Here is a tiny trained network, its code and every weight. The questions are about switching its units off for an input and a class, where a switched-off unit gives its printed mean instead of its output.

import numpy as np


def w(rows, s, z=0):
    codes = np.array(rows[::2]) - 128.0
    scale = np.full(codes.shape[1], s)
    scale[-1] = z or s
    return codes * scale


def f(y):
    return np.maximum(y, 0)


def log_softmax(a):
    a = a - a.max(-1, keepdims=True)
    return a - np.log(np.exp(a).sum(-1, keepdims=True))


def net(x, mask):
    res = np.array(x, float).reshape(1, 8) / 4 @ E
    y = f(res @ A[0][:, :-1].T + A[0][:, -1])
    res = res + np.where(mask, y, B[0][:, -1]) @ B[0][:, :-1]
    return log_softmax(res[-1] @ U[:, :-1].T + U[:, -1])


A, B = {}, {}
E = w([
[128,126,126],'x0',
[128,126,126],'x1',
[190,216,208],'x2',
[80,254,43],'x3',
[130,131,129],'x4',
[129,124,127],'x5',
[254,121,41],'x6',
[127,127,128],'x7',
],0.0058)
A[0] = w([
[196,182,221,91],'n1',
[208,145,94,162],'n2',
[102,180,94,69],'n3',
[158,160,187,136],'n4',
[39,2,26,49],'n5',
[161,174,187,114],'n6',
[189,113,73,75],'n7',
[199,123,78,83],'n8',
[92,184,88,64],'n9',
[195,199,217,65],'n10',
[84,185,97,96],'n11',
[59,134,170,66],'n12',
[136,68,179,76],'n13',
[139,71,172,78],'n14',
[98,195,71,122],'n15',
[63,119,170,59],'n16',
[163,169,168,231],'n17',
[193,117,89,63],'n18',
[92,182,91,68],'n19',
[86,187,65,132],'n20',
[119,175,80,95],'n21',
[102,99,91,186],'n22',
[60,129,170,54],'n23',
[72,128,162,63],'n24',
[196,114,74,61],'n25',
[75,42,61,69],'n26',
[82,188,90,75],'n27',
[105,105,95,216],'n28',
[70,127,160,82],'n29',
[85,132,158,76],'n30',
[150,55,172,65],'n31',
[93,196,60,132],'n32',
[52,130,174,68],'n33',
[100,165,106,97],'n34',
[160,185,162,188],'n35',
[153,72,192,70],'n36',
[143,56,186,73],'n37',
[199,111,61,78],'n38',
[137,60,190,72],'n39',
[175,121,101,112],'n40',
[219,142,62,102],'n41',
[152,164,136,254],'n42',
[191,123,79,68],'n43',
],0.0086,0.0078)
B[0] = w([
[111,189,49,178],'n1',
[82,124,165,187],'n2',
[223,146,152,141],'n3',
[108,146,52,172],'n4',
[127,254,36,177],'n5',
[113,159,69,165],'n6',
[91,191,198,147],'n7',
[85,181,218,151],'n8',
[231,148,150,143],'n9',
[118,235,17,169],'n10',
[191,118,141,155],'n11',
[113,164,200,147],'n12',
[207,137,132,150],'n13',
[222,133,133,147],'n14',
[177,95,147,176],'n15',
[104,215,218,143],'n16',
[76,55,82,236],'n17',
[117,175,186,140],'n18',
[234,141,151,143],'n19',
[185,79,149,181],'n20',
[188,114,155,150],'n21',
[89,99,80,186],'n22',
[103,180,203,143],'n23',
[103,172,191,139],'n24',
[89,206,207,145],'n25',
[131,226,49,158],'n26',
[203,134,144,150],'n27',
[84,59,91,211],'n28',
[121,173,193,145],'n29',
[101,158,204,137],'n30',
[192,139,139,149],'n31',
[181,83,148,185],'n32',
[119,179,205,152],'n33',
[183,132,138,142],'n34',
[102,88,83,205],'n35',
[211,157,122,153],'n36',
[206,149,123,156],'n37',
[91,183,197,154],'n38',
[209,146,127,155],'n39',
[94,147,179,146],'n40',
[87,160,198,170],'n41',
[76,11,114,255],'n42',
[94,212,236,144],'n43',
],0.0069,0.0079)
U = w([
[97,196,222,67],'0',
[249,133,144,62],'1',
[111,106,120,214],'2',
[109,110,118,199],'3',
[111,111,118,185],'4',
[109,109,120,158],'5',
[118,202,57,1],'6',
[112,102,131,120],'7',
],0.016,0.0071)

Each question gives the input, the list of numbers given to net, and the class t.
The units are the neurons (one row each of A and B). Each row of codes is followed by its name. A weight is (code - 128) times the scale printed after its matrix; where a second scale follows, it is the last column's (A, B and U).
mask holds one flag per neuron, in row order. A switched-off neuron (its flag False) gives its mean, the last column of its row in B, instead of its output. The means were averaged over made-up inputs and are rounded, as every weight is.
A unit's drop is (log p(t) with every unit on - log p(t) with that unit switched off) / (log p(t) with every unit on - log p(t) with every unit switched off).
The circuit of an input: a set's keep is (log p(t) with only the set's units on - log p(t) with every unit switched off) / (log p(t) with every unit on - log p(t) with every unit switched off). Starting from the 12 units with the biggest drops (on a tie, the unit counted first), units are removed one at a time, each time the one whose removal leaves the highest keep (on an exact tie, the one counted first), for as long as the keep stays at least 0.8.
units of the circuit, in order: the units of the circuit, biggest drop first
unit that matters most: the unit with the biggest drop
top k neurons: the k neurons with the biggest drops, biggest first
drop when u is switched off: that unit's drop, to one decimal
input [4,5,8,-1,-8,3,2,-1], class 6: units of the circuit, in order	(n10, n1)
input [5,8,-3,8,3,4,-8,-1], class 0: units of the circuit, in order	(n33, n12)
input [-6,-1,7,1,-3,-2,5,6], class 6: top 2 neurons	(n10, n1)
input [-2,2,-8,-6,1,-6,0,6], class 6: units of the circuit, in order	(n5, n26)
input [-2,-7,8,2,8,7,-4,6], class 6: top 2 neurons	(n10, n1)
input [0,-3,-8,5,5,3,-2,-5], class 6: units of the circuit, in order	(n5)
input [2,1,8,-4,7,-3,0,-2], class 6: units of the circuit, in order	(n10, n1)
input [1,6,-8,-7,6,2,7,2], class 6: units of the circuit, in order	(n5, n26)
input [4,5,2,8,-5,-7,7,-6], class 1: units of the circuit, in order	(n32, n20)
input [-4,-4,6,-7,1,1,-3,-2], class 1: top 3 neurons	(n36, n39, n37)
input [5,6,8,-8,7,1,-6,2], class 1: drop when n36 is switched off	0.2
input [-1,2,-8,8,6,-1,-8,3], class 0: drop when n30 is switched off	0.1
input [6,6,6,7,6,-4,-3,4], class 1: drop when n20 is switched off	0.1
input [2,3,-6,2,-7,1,-8,6], class 0: drop when n41 is switched off	0.0
input [-7,-3,8,-2,-8,6,0,2], class 6: unit that matters most	n10
